Each row was made from one walk, in order. Every step used is in the known rows, and no mark comes twice. Write each row's walk.
Each row is shifted at random along 3 fixed directions that mean nothing.
Known rows
S > Q > J > G > W > K > U > B: [ 0.13  0.74 -2.00 -0.01 -1.34 -0.70  1.37 -1.16  1.16 -0.13  0.90 -0.52
 -0.46 -0.37  0.81  0.14  0.99  0.77  3.55  1.55 -1.97  0.98  0.84  0.57
 -1.20  1.60  0.51  0.01 -0.17 -1.12 -0.32  0.57 -0.12 -0.23  0.95  0.38
 -2.10  0.60  0.95  0.06 -2.54]
Q > S > J > G: [-1.17  0.35  0.79  0.72  0.63  0.13 -2.02  0.93 -2.18  0.22 -0.95  2.02
  1.44 -0.20 -1.53 -0.35 -0.82 -2.32 -1.04 -0.30  2.98  1.00  0.76 -0.82
 -2.88 -1.86 -1.35  0.38  0.08  1.32  1.96 -2.50 -0.47 -1.18 -0.38  0.22
 -0.19 -0.11 -0.35 -1.04  1.46]
B > H > S > Q > J > K > U: [-1.71 -0.68  2.93 -1.42  4.71 -1.17 -2.10  0.95 -2.35  0.78 -2.98  0.21
  3.35  0.95 -1.68  0.34 -0.14 -2.35 -6.30 -1.49  4.90  0.96  1.40 -1.60
  0.60 -5.10 -2.87 -2.07  0.81  2.44  2.03 -3.00 -0.82 -0.67 -1.72 -1.15
  3.55 -1.62 -3.16  1.12  4.00]
U > B > H > S > Q > J > G: [-0.14 -0.10  0.77  0.72  0.47  0.49 -1.40  1.04 -0.69  0.07 -0.84  1.75
  0.14 -1.43 -0.81 -0.32 -0.98 -0.54 -0.80 -1.17  2.48 -0.01 -0.22 -0.41
 -0.29 -0.48  0.05  0.03  0.25  1.79  0.92 -1.09  0.60 -0.16 -0.58 -0.24
  0.63  0.22  0.87 -0.72  1.48]
H > Q > S > J > K > W: [ 0.37 -0.37  1.71  1.20 -0.16  3.27 -1.22  1.78 -1.47 -0.01 -0.71  1.06
  0.34  2.28 -1.68 -1.21 -1.72 -0.79 -3.05 -1.64  1.46 -2.47 -0.74 -1.50
 -0.04 -0.92  1.00  0.67  0.36  0.37  0.29 -1.19 -0.44  0.07 -0.94  0.04
  1.86 -0.16 -0.01 -0.91  2.72]
U > W > G > S > J > K: [-1.74  0.10 -0.81 -3.01  1.12 -3.56  0.46 -1.13 -0.10 -0.24  0.26 -0.52
  1.69  1.07  1.25  1.02  0.93 -1.72  1.49  3.39 -1.16  3.19  3.18 -0.97
 -2.02 -1.95 -1.39 -0.73 -0.52  0.46  1.49 -1.09 -1.42 -0.75  0.70  0.32
 -1.84 -0.44 -1.18  1.21 -1.86]
S > J > K > W: [-0.04 -0.48  0.11 -0.08 -1.79  0.03  1.13 -0.98  1.34 -0.52  1.49 -0.69
 -0.70  1.38  0.95  0.41 -1.43  0.05  0.83  1.65 -2.17  0.18 -1.24  0.09
  0.43  1.38 -0.35 -0.45 -0.57  0.40 -0.14  1.03 -0.84  0.77  0.76  0.19
 -1.16 -0.02  0.57  0.43 -1.99]
K > J > S > Q > H > B: [-0.22 -0.06  0.71  0.15 -0.66 -0.55  1.55 -0.58  1.49 -0.30  1.02 -1.54
 -0.05  0.54  0.79  0.83 -0.42  0.14 -0.21  1.74 -0.64  0.55 -2.02 -1.02
  0.70  0.85 -0.11 -1.18 -0.15  0.64  0.17  0.25  0.04  0.64  0.42 -0.21
 -0.03 -0.22 -0.58  1.10 -1.55]
H > B > U > K > J > G: [-0.04  1.16 -0.41  0.01 -0.65 -0.25  0.27 -0.37 -0.15  0.02  0.86 -0.10
  0.32 -0.53  0.07  0.27 -0.37  0.13  1.64  1.07 -1.25  1.12 -0.20  1.21
 -2.08  0.21 -0.69  0.08 -0.24  0.26  0.46 -0.21 -0.59 -0.62  0.38  0.62
 -0.32  0.17 -0.07 -0.33 -1.13]
K > U > W > G > S > J > Q > H > B: [-0.18 -0.20 -0.17 -0.46  0.56 -1.12  0.97 -0.22  1.20 -0.05  0.14 -1.49
 -0.10  0.65  0.76  0.58  0.20 -0.22 -1.08  0.41 -0.45 -0.03 -0.83 -0.93
  1.78  0.02  0.53 -1.26 -0.07 -0.33 -0.22  0.20  0.10  0.61  0.04 -0.43
  0.67 -0.46 -0.87  1.29 -0.50]
Q > J > K > W > U > B: [-0.40 -0.47  0.03  0.02  2.20 -0.29 -0.83  0.05 -0.53  0.75 -1.82  0.87
  0.08  0.13 -0.42 -0.10 -0.05 -1.21 -1.81 -1.95 -0.12 -0.63  1.47  0.49
  2.06 -1.36 -1.51 -1.41  0.71  0.34  0.00 -0.53 -0.15 -0.25 -0.53 -0.58
  1.69 -0.51 -0.95  0.49  2.41]
J > K > W > U > B > H > Q: [-0.13 -0.23  0.32 -1.73  0.50 -1.56  1.37 -0.85  0.69  0.06  0.75 -1.96
 -0.03  0.60  1.32  1.10  0.69  0.70  0.52  1.90 -2.48  0.93  0.10  0.70
  0.72 -0.25 -0.58 -0.87 -0.23  0.17 -0.41  0.66 -0.63  0.19  0.26  0.12
  0.68 -0.26 -1.30  1.21 -0.96]
K > U > W > G > J > S: [ 0.93 -0.41 -1.22  0.20 -1.70  1.82 -0.10  0.49  0.35 -0.26  0.45  0.69
 -1.62  0.01 -0.56 -0.72 -1.68  0.34  1.43 -0.79 -1.56 -1.46 -1.56  1.53
 -0.30  1.34  1.83  1.14 -0.16 -0.90 -0.48  0.84  0.10 -0.09  0.43  0.28
 -0.88  0.53  1.62 -1.11  0.16]
U > W > K > J > S: [ 2.04 -1.94  0.85  1.66 -0.86  3.39 -0.81  1.76  1.34  0.03 -0.79  1.49
 -3.40 -0.83 -0.59 -0.98 -2.23  1.20 -2.34 -4.05  0.74 -4.38 -3.82  1.78
  5.14  2.02  1.43 -0.25  0.42  0.44 -1.77  1.77  1.76  1.81 -0.72 -1.36
  2.09  0.53  2.39 -0.69  3.27]
U > W > K > J > S > Q > H > B: [-0.05  0.34  0.67  0.49  0.30  0.96  0.21  0.96 -0.50  0.09 -0.27 -0.23
  0.31  0.92 -0.28 -0.32  0.33 -0.27 -0.94 -0.05  0.59 -0.69 -0.56 -1.82
 -0.26 -0.51  0.67 -0.26  0.23 -0.01  0.14 -0.83  0.42 -0.05 -0.51  0.17
  0.91  0.04 -0.81  0.12  0.94]
S > J > G > W: [-0.37 -1.41 -0.26 -0.83 -1.12 -2.19  1.47 -2.36  2.53 -0.73  1.54 -0.66
 -0.88  0.58  1.65  1.10 -0.94  0.25  1.26  2.91 -1.85  1.31  0.41  0.39
  1.50  1.70 -0.35 -0.62 -0.72  0.92 -0.02  1.21 -1.24  0.91  1.25 -0.37
 -2.20 -0.17  0.75  1.23 -2.73]
K > J > S > Q > H > B > U > W: [ 0.81 -0.68  1.05  0.48  0.53  0.08  0.06 -0.10  1.47 -0.25 -0.21 -0.29
 -0.85 -0.86  0.46 -0.01  0.10  1.58 -2.18 -1.88  0.88 -1.54 -1.24 -0.40
  4.09  0.96  0.48 -0.68  0.17  0.96 -1.05  1.33  0.65  1.85 -0.57 -1.05
  1.61 -0.18  0.74  0.58  0.76]
J > S > Q > H > B > U > W > G: [-0.28  0.82  0.51  0.53  1.81  0.96 -2.44  2.17 -3.45  0.73 -1.52  1.72
  1.17 -0.78 -1.83 -1.13  0.29 -1.30 -1.88 -2.40  2.75 -0.51  1.04 -0.99
 -2.39 -2.69 -0.26  1.09  0.17  0.17  0.84 -2.22  0.04 -1.37 -1.33  0.70
  1.68  0.27 -1.18 -1.46  3.54]
H > S > Q > J > K > U > B: [ 0.65  0.35  0.12  1.10 -0.04  2.57 -0.90  1.07 -0.71  0.05 -0.89  1.62
  0.06  0.33 -1.60 -1.20 -1.24  0.46 -0.10 -1.89  0.68 -1.70  0.52 -0.39
 -0.51 -0.15  0.99  0.57  0.54  0.13  0.14 -0.81  0.09 -0.40 -0.46 -0.01
  1.03  0.49  1.06 -1.21  1.92]
S > Q > H > J > K > U > B: [-0.80 -0.03  0.38 -0.81  1.42 -1.49  0.50 -0.73  0.61  0.10 -0.61 -0.55
  0.94  0.41  0.23  0.67  0.40 -0.13 -0.32  0.51 -0.11  0.97  1.02 -0.90
  0.90 -0.90 -1.28 -1.68  0.26  0.80  0.58 -0.59 -0.41  0.12  0.06 -0.54
  0.62 -0.29 -0.81  1.09 -0.15]
G > W > U > K > J > Q > S: [-0.53 -0.01 -0.63 -0.63  0.05 -0.34 -0.06 -0.21 -0.60  0.19 -0.44 -0.34
  0.75 -0.10 -0.02  0.10  0.31 -1.23  0.45  0.58  0.41  0.69  0.81  0.15
 -1.07 -0.37 -0.41  0.22  0.34 -0.30  0.59 -0.11  0.45 -0.36  0.34 -0.08
 -0.82 -0.44 -0.04 -0.01 -0.75]
K > U > B > H: [ 0.35  0.14  1.63  0.96  0.61  0.67 -0.87 -0.45 -0.88  0.33 -0.53  0.91
  0.06 -1.60 -0.51 -0.04 -0.13  0.77 -0.11 -1.31  0.99  0.02  0.35  1.01
  0.53  0.07 -1.64  0.10  0.18  1.02 -0.39  0.42  0.69 -0.37 -0.42 -0.07
  0.67 -0.06 -0.39 -0.62  1.11]
G > W > U > B > H: [ 0.20  0.28  0.04  0.28 -0.39 -0.28  0.03 -1.16 -0.51  0.12  0.41  0.48
 -0.35 -1.53  0.52  0.19  0.95  0.88  2.51  0.56 -0.97  0.92  1.51  1.40
 -0.88  0.83 -0.81  1.14 -0.21 -0.31 -0.66  1.10  0.54 -0.70  0.38  0.69
 -1.32  0.20 -0.01 -0.56 -0.90]
J > G > W > U > B: [ 0.01 -0.96 -1.86 -1.09 -0.39 -2.45  1.80 -2.50  2.57 -0.08  0.87 -0.77
 -1.68 -0.52  1.89  1.08 -0.25  0.70  2.83  1.78 -3.81  0.98  1.11  2.13
  2.23  1.89 -0.66 -1.16 -0.35 -0.12 -0.84  1.90 -0.51  0.47  1.39 -0.28
 -1.65  0.08  0.54  1.27 -2.29]
K > U > W > G > J > S > Q > H > B: [-0.17 -0.05 -0.35 -0.63  0.24 -1.31  1.53 -0.55  1.57 -0.19  0.55 -1.80
 -0.07  0.79  0.90  0.64  0.46  0.19 -0.49  1.10 -1.00  0.34 -1.00 -1.05
  1.32  0.25  0.63 -1.29 -0.11 -0.26 -0.17  0.21 -0.30  0.63  0.24 -0.27
  0.09 -0.30 -0.86  1.42 -1.15]
G > S > Q > J > K > W > U: [ 0.43 -0.53 -1.96 -0.30 -2.30 -0.81  1.98 -1.09  2.55 -0.41  1.72 -1.89
 -1.63  0.48  1.60  0.63  0.05  0.70  1.49  1.45 -2.52  0.04 -2.28  1.59
  1.25  2.39  0.84 -0.24 -0.58 -1.68 -1.13  2.13 -0.02  1.20  1.18 -0.10
 -1.82  0.04  1.12  0.87 -3.28]
H > Q > S > J > K > U: [ 1.66 -2.24  1.14  1.40 -1.26  0.67  1.09 -0.20  4.24 -0.51  0.58 -0.87
 -2.89 -0.19  0.85  0.49 -1.35  2.31 -3.18 -1.86  0.80 -2.88 -4.44  1.46
  7.08  3.03  0.72 -1.54 -0.02  0.39 -1.94  2.52  0.65  3.31  0.05 -2.21
  1.71 -0.17  2.25  1.26 -0.03]
B > U > W > K > J: [ 0.14  1.22  0.06  0.54  0.79 -0.13 -0.71  0.38 -1.33  0.52 -0.22 -0.03
  0.51 -0.43 -0.17 -0.21  2.56 -0.08 -0.78 -1.03  0.22  0.04  0.50  0.84
 -0.66 -0.89 -1.84  0.20  0.25 -1.24 -0.68 -0.23 -0.13 -0.41 -0.59  0.09
  0.54  0.00 -1.39 -0.26  1.00]
H > S > J > G > W: [ 0.22 -0.82  0.14  0.10 -0.88  0.92 -0.07 -0.26  0.30 -0.57  0.63  0.80
 -0.40  1.52 -0.36 -0.42 -1.83  0.08 -0.08  0.89 -0.44 -0.68  0.52 -0.39
 -0.34  0.47  1.29  0.94 -0.32  0.40  0.19 -0.10 -1.11  0.00  0.29  0.23
 -0.78  0.14  0.70 -0.34  0.14]
Q > J > G > W > K > U > B: [-1.30  1.73 -1.46 -0.76  0.77 -0.71 -0.12 -0.71 -2.27  0.50 -0.51  0.36
  2.15  0.78 -0.51 -0.20  0.99 -1.66  2.72  1.89 -1.11  2.31  3.68 -0.41
 -4.85 -1.69 -0.93  0.37  0.22 -0.79  1.40 -1.79 -0.87 -2.39  0.38  1.34
 -1.48 -0.15 -1.52 -0.42 -0.78]
W > K > U > B > H > Q > S > J > G: [-1.12  1.91 -1.36 -1.06 -0.44 -2.14  0.55 -0.09 -0.69  0.01  0.79 -1.03
  1.45 -0.61  0.63  0.72  2.18 -0.74  2.81  2.66 -0.10  3.12  0.39 -0.17
 -4.45 -0.77 -0.45  0.08 -0.40 -0.69  1.27 -1.25 -0.23 -1.10  0.55  0.96
 -1.82  0.21 -0.66  0.07 -2.74]
K > U > W > G: [ 1.20  1.11 -1.70  2.00 -2.24  1.75 -0.61  0.62 -0.82  0.18  1.30  0.95
 -1.80 -0.45 -0.41 -1.08 -0.42  0.49  1.78 -1.38 -1.73 -1.43 -1.45  1.93
 -1.59  1.70  0.23  1.69 -0.52 -1.97 -1.26  0.72 -0.14 -0.27  0.23  1.11
 -1.01  1.10  0.78 -1.83  0.07]
K > J > G > W > U > B: [ 0.54 -1.08 -1.40 -0.61  0.29 -2.13  1.50 -1.84  3.12  0.11  0.29 -1.01
 -2.12 -0.85  1.66  1.02  0.40  0.97  0.74 -0.10 -3.04 -0.20 -0.19  2.46
  4.53  1.76 -0.77 -1.98  0.02 -0.36 -1.50  2.05 -0.20  1.16  0.82 -1.15
 -0.17 -0.02  0.39  1.64 -0.97]
G > S > Q > H: [-2.29  0.21  0.85 -1.59  1.31 -2.72  0.19 -1.33 -1.44 -0.06 -0.24 -0.88
  3.17  0.81  0.10  0.93  0.81 -1.98  0.11  3.34  2.07  3.60  2.41 -2.78
 -3.07 -2.16 -2.25 -0.53 -0.18  1.25  2.09 -1.74 -0.53 -1.16  0.36  0.23
 -1.98 -0.81 -2.33  0.88 -1.70]

Write each row's walk
[ 0.23 -0.53  0.07 -0.78 -0.13 -0.64  0.24  0.09  1.26 -0.29  0.29 -0.70
 -0.59 -0.94  0.23  0.58 -0.18  0.94  0.41 -0.27 -0.27  0.17 -1.39  0.70
  1.00  0.29 -0.10 -0.67 -0.15  0.51 -0.10  0.49  0.00  0.57  0.14 -0.74
  0.32  0.42  0.80  0.18 -0.27]
K > U > B > H > S > J > Q
[ 1.31 -2.45  0.98  0.39 -0.10  0.27  0.32 -0.05  2.60 -0.15 -0.05 -0.10
 -2.90 -1.33  0.81  0.59 -0.64  1.78 -1.35 -1.83 -0.70 -2.28 -1.98  1.95
  5.72  1.92  0.76 -0.51  0.10  0.41 -1.79  2.27  0.92  1.90 -0.09 -1.49
  1.79  0.17  1.67  0.59  1.26]
G > W > U > B > H > J > Q
[-1.12  0.11  0.45 -1.25  0.10 -1.42  0.20 -0.88 -0.75 -0.37  0.56 -0.45
  1.70  1.10  0.34  0.50  0.45 -1.00  0.56  3.04  0.35  2.12  2.01 -1.38
 -2.64 -1.01  0.11  0.71 -0.34  0.60  1.29 -1.04 -1.09 -0.74  0.39  0.63
 -1.48 -0.50 -0.90  0.35 -1.56]
B > H > Q > S > J > G > W
[ 0.24  0.21  0.04  1.27 -0.61  1.18 -0.72  0.81 -0.87 -0.04 -0.26  0.46
  0.13 -0.24 -0.90 -0.84  0.23  0.08 -0.62 -1.30  2.63 -0.87 -0.82 -1.37
 -0.51  0.33  0.76  0.96 -0.07 -0.65 -0.21 -0.24  0.97  0.09 -0.35  0.03
 -0.69  0.35  0.37 -0.90  0.39]
K > U > W > G > S > Q > H
[ 1.42 -0.17 -0.59  0.76 -1.59 -0.11  1.14 -0.44  2.44 -0.53  1.18 -0.29
 -1.76 -2.15  1.27  0.13  0.76  2.87  1.66 -0.24 -0.11 -0.70 -0.94  0.89
  2.18  2.89  1.60  0.82 -0.35 -0.78 -1.56  2.41  1.33  1.45  0.40 -0.40
 -0.64  0.61  2.40  0.04 -1.92]
W > G > S > J > Q > H > B > U > K
[-0.81 -0.20  1.37 -0.99  1.27 -0.32  0.06 -0.30 -0.71  0.18 -0.58 -0.41
  1.25  1.32  0.35  0.38 -0.64 -1.22 -1.44  0.85 -0.40  0.60  1.03 -1.19
  0.42 -1.31 -0.82 -1.07  0.32  1.50  0.77 -0.50 -0.37 -0.09 -0.35  0.09
  1.16 -0.96 -1.33  0.87  0.39]
U > B > H > Q > J > K > W
[-1.05  0.14  1.88 -1.18  2.38 -0.62 -0.60  0.09 -1.84  0.43 -1.41 -0.31
  2.44  0.64 -0.45  0.36  0.13 -1.37 -2.25  0.73  2.13  1.15  1.87 -1.38
 -0.73 -2.56 -1.21 -0.66  0.61  1.57  1.36 -1.53  0.11 -0.70 -0.66 -0.12
  1.64 -1.21 -2.13  0.68  1.16]
J > K > U > B > H > Q > S
[-1.04  1.25 -0.40 -1.49  0.56 -1.32  0.18 -1.06 -1.76  0.29  0.03 -0.31
  1.64 -0.46  0.41  0.54  1.65 -0.67  3.17  2.04 -1.69  2.81  2.80  0.56
 -3.75 -1.30 -1.38  0.66 -0.13 -0.42  0.72 -0.33 -0.22 -1.93  0.43  1.31
 -1.60 -0.28 -1.46 -0.21 -1.56]
G > J > K > W > U > B > H
[-1.05  1.45 -2.17 -2.33 -0.94 -2.13  1.10 -0.48 -0.34 -0.26  1.52 -1.97
  1.05  0.12  0.87  0.88  1.40 -0.42  4.16  3.07 -3.08  3.02  0.22  0.34
 -4.74 -0.70 -0.32  0.27 -0.66 -1.17  0.96 -0.38 -1.02 -1.22  1.04  1.20
 -2.28  0.55 -0.63 -0.04 -3.26]
K > W > U > B > H > S > J > Q
[ 2.02 -0.02  0.60  2.14 -0.57  4.00 -0.83  1.62 -0.78  0.14 -0.51  1.10
 -1.17  0.19 -1.34 -1.72 -1.37  1.18 -2.27 -3.17  1.42 -3.76 -1.18  0.06
  1.71  0.99  2.75  1.66  0.31 -1.25 -1.61  0.87  1.34  0.23 -0.98  0.12
  1.73  0.10  0.60 -1.17  2.60]
Q > H > B > U > K > W > G > S
[-0.87  1.98 -3.14 -1.38 -1.42 -1.87  1.97 -1.21  0.35 -0.22  1.64 -1.69
  0.56  0.77  1.53  0.58  1.51 -0.12  4.91  3.21 -4.18  2.53  0.79  0.01
 -3.81  0.60  0.06  0.09 -0.52 -2.03  0.30  0.50 -0.49 -0.86  1.41  1.58
 -3.01  0.37 -0.46  0.40 -4.29]
Q > H > S > J > K > W > U > B
[ 1.16  0.82 -0.40  2.08 -1.16  1.28 -0.54  0.76  0.22 -0.30  0.56  0.88
 -0.53 -0.86 -0.38 -0.97  1.35  1.03 -0.41 -1.36  1.30 -1.40 -0.24 -0.46
  0.06  1.33  1.81  1.76  0.11 -1.38 -0.95  0.20  0.40  0.52 -0.35 -0.02
 -0.21  0.50  1.35 -0.94  0.12]
H > B > U > W > G > S > Q > J
[ 0.91  0.41 -1.57  1.21 -2.01  1.08  1.05  0.14  1.34 -0.17  0.97 -0.23
 -1.86 -0.12  0.53 -0.32  0.47  1.42  2.30 -0.55 -2.36 -1.32 -1.50  0.68
  0.57  2.29  1.40  0.49 -0.14 -1.79 -1.31  1.39  0.60  0.66  0.55  0.38
 -0.74  0.94  1.54 -0.43 -1.26]
S > Q > H > J > K > W > U > B
[-0.67 -1.47  1.74 -0.40  1.71 -0.40 -0.59  0.58 -0.37  0.24 -1.51 -0.05
  0.76  0.24 -0.39  0.17 -0.80 -1.29 -3.57 -0.85  3.56 -0.24 -0.39 -2.00
  2.27 -1.41 -0.66 -1.33  0.19  1.56  0.62 -0.73  0.78  0.46 -0.74 -1.03
  1.06 -0.70 -0.91  0.91  1.66]
J > K > W > G > S > Q > H
[ 0.68 -0.19 -0.98  0.14 -1.62  0.46 -0.53  0.57  0.25 -0.41  0.70  0.61
 -1.04 -1.46 -0.23 -0.35  0.14  0.77  2.02 -0.56 -0.03 -0.40 -0.45  0.94
 -0.96  1.11  1.24  1.70 -0.49 -0.87 -0.38  0.56  0.20  0.04  0.36  0.00
 -1.21  0.96  2.16 -1.36 -0.53]
B > U > W > G > S > J > Q
[ 0.83 -1.65  0.93  0.70  0.41  1.01 -0.66  1.06  1.13  0.11 -1.04  0.87
 -1.82 -1.43 -0.16 -0.05 -1.06  0.58 -2.26 -2.51  1.38 -2.09 -2.41  1.13
  3.99  0.85  0.94 -0.49  0.53  0.95 -0.64  0.92  1.45  1.31 -0.58 -1.24
  2.09 -0.12  1.47  0.08  2.18]
W > U > B > H > Q > J > S
[-0.60 -0.08 -1.68 -1.48 -0.36 -2.21  1.62 -0.84  1.43 -0.06  1.12 -2.38
 -0.12  1.24  1.46  1.00  0.48 -0.47  0.01  1.90 -2.30  1.22 -1.42  0.84
  0.21  0.03 -0.68 -1.28 -0.41 -1.01 -0.12  0.70 -0.98  0.61  0.74  0.04
 -0.76 -0.39 -0.90  1.55 -2.35]
H > S > Q > J > K > W > U
[ 1.37 -1.06  1.03  1.39 -1.37  0.00  0.76 -0.94  3.05 -0.37  0.59  0.13
 -2.37 -3.12  1.39  0.60  0.02  2.71  0.71 -1.27  0.68 -0.76 -2.30  1.58
  4.67  3.43 -0.01 -0.61 -0.10  1.11 -1.68  2.89  2.00  2.15  0.24 -1.23
 -0.11  0.33  2.71  0.34 -1.39]
S > Q > J > K > U > B > H
[ 0.67  0.33  0.05  0.69  0.50 -0.41  0.17  0.18  1.07 -0.09  0.04 -0.55
  0.13 -0.32  0.24 -0.18  1.66  0.75 -2.29 -0.99  1.35 -0.72 -0.18 -0.72
  2.07  0.24  0.72 -0.29  0.32 -0.68 -0.79  0.17 -0.02  1.00 -0.56 -0.81
  0.84 -0.18 -0.01  0.74  0.17]
H > B > U > K > W > G > S > Q > J
[-0.16  0.11 -0.25 -1.60  0.95 -0.62  0.21 -0.39 -0.63  0.03  0.00 -0.32
  0.46  0.33  0.35  0.22 -0.61  0.14  0.53  1.12 -1.17  0.80  1.23  0.48
 -0.88 -0.93  0.23  0.11 -0.09  0.44  0.21  0.14 -0.19 -0.73  0.04  0.64
  0.08 -0.29 -1.13  0.37  0.04]
J > G > W > U > B > H > S
[ 0.13  0.69 -1.92 -0.10 -3.37 -0.79  2.22 -1.65  2.20 -1.01  2.81 -1.53
 -1.02  0.85  2.02  0.42  0.23  1.61  4.13  2.88 -3.36  0.86 -1.24 -0.21
 -0.95  3.19  1.14  0.69 -0.93 -1.11 -0.69  2.11 -0.12  1.33  1.53  0.91
 -3.16  0.56  1.79  0.16 -5.03]
S > Q > H > J > K > U > W
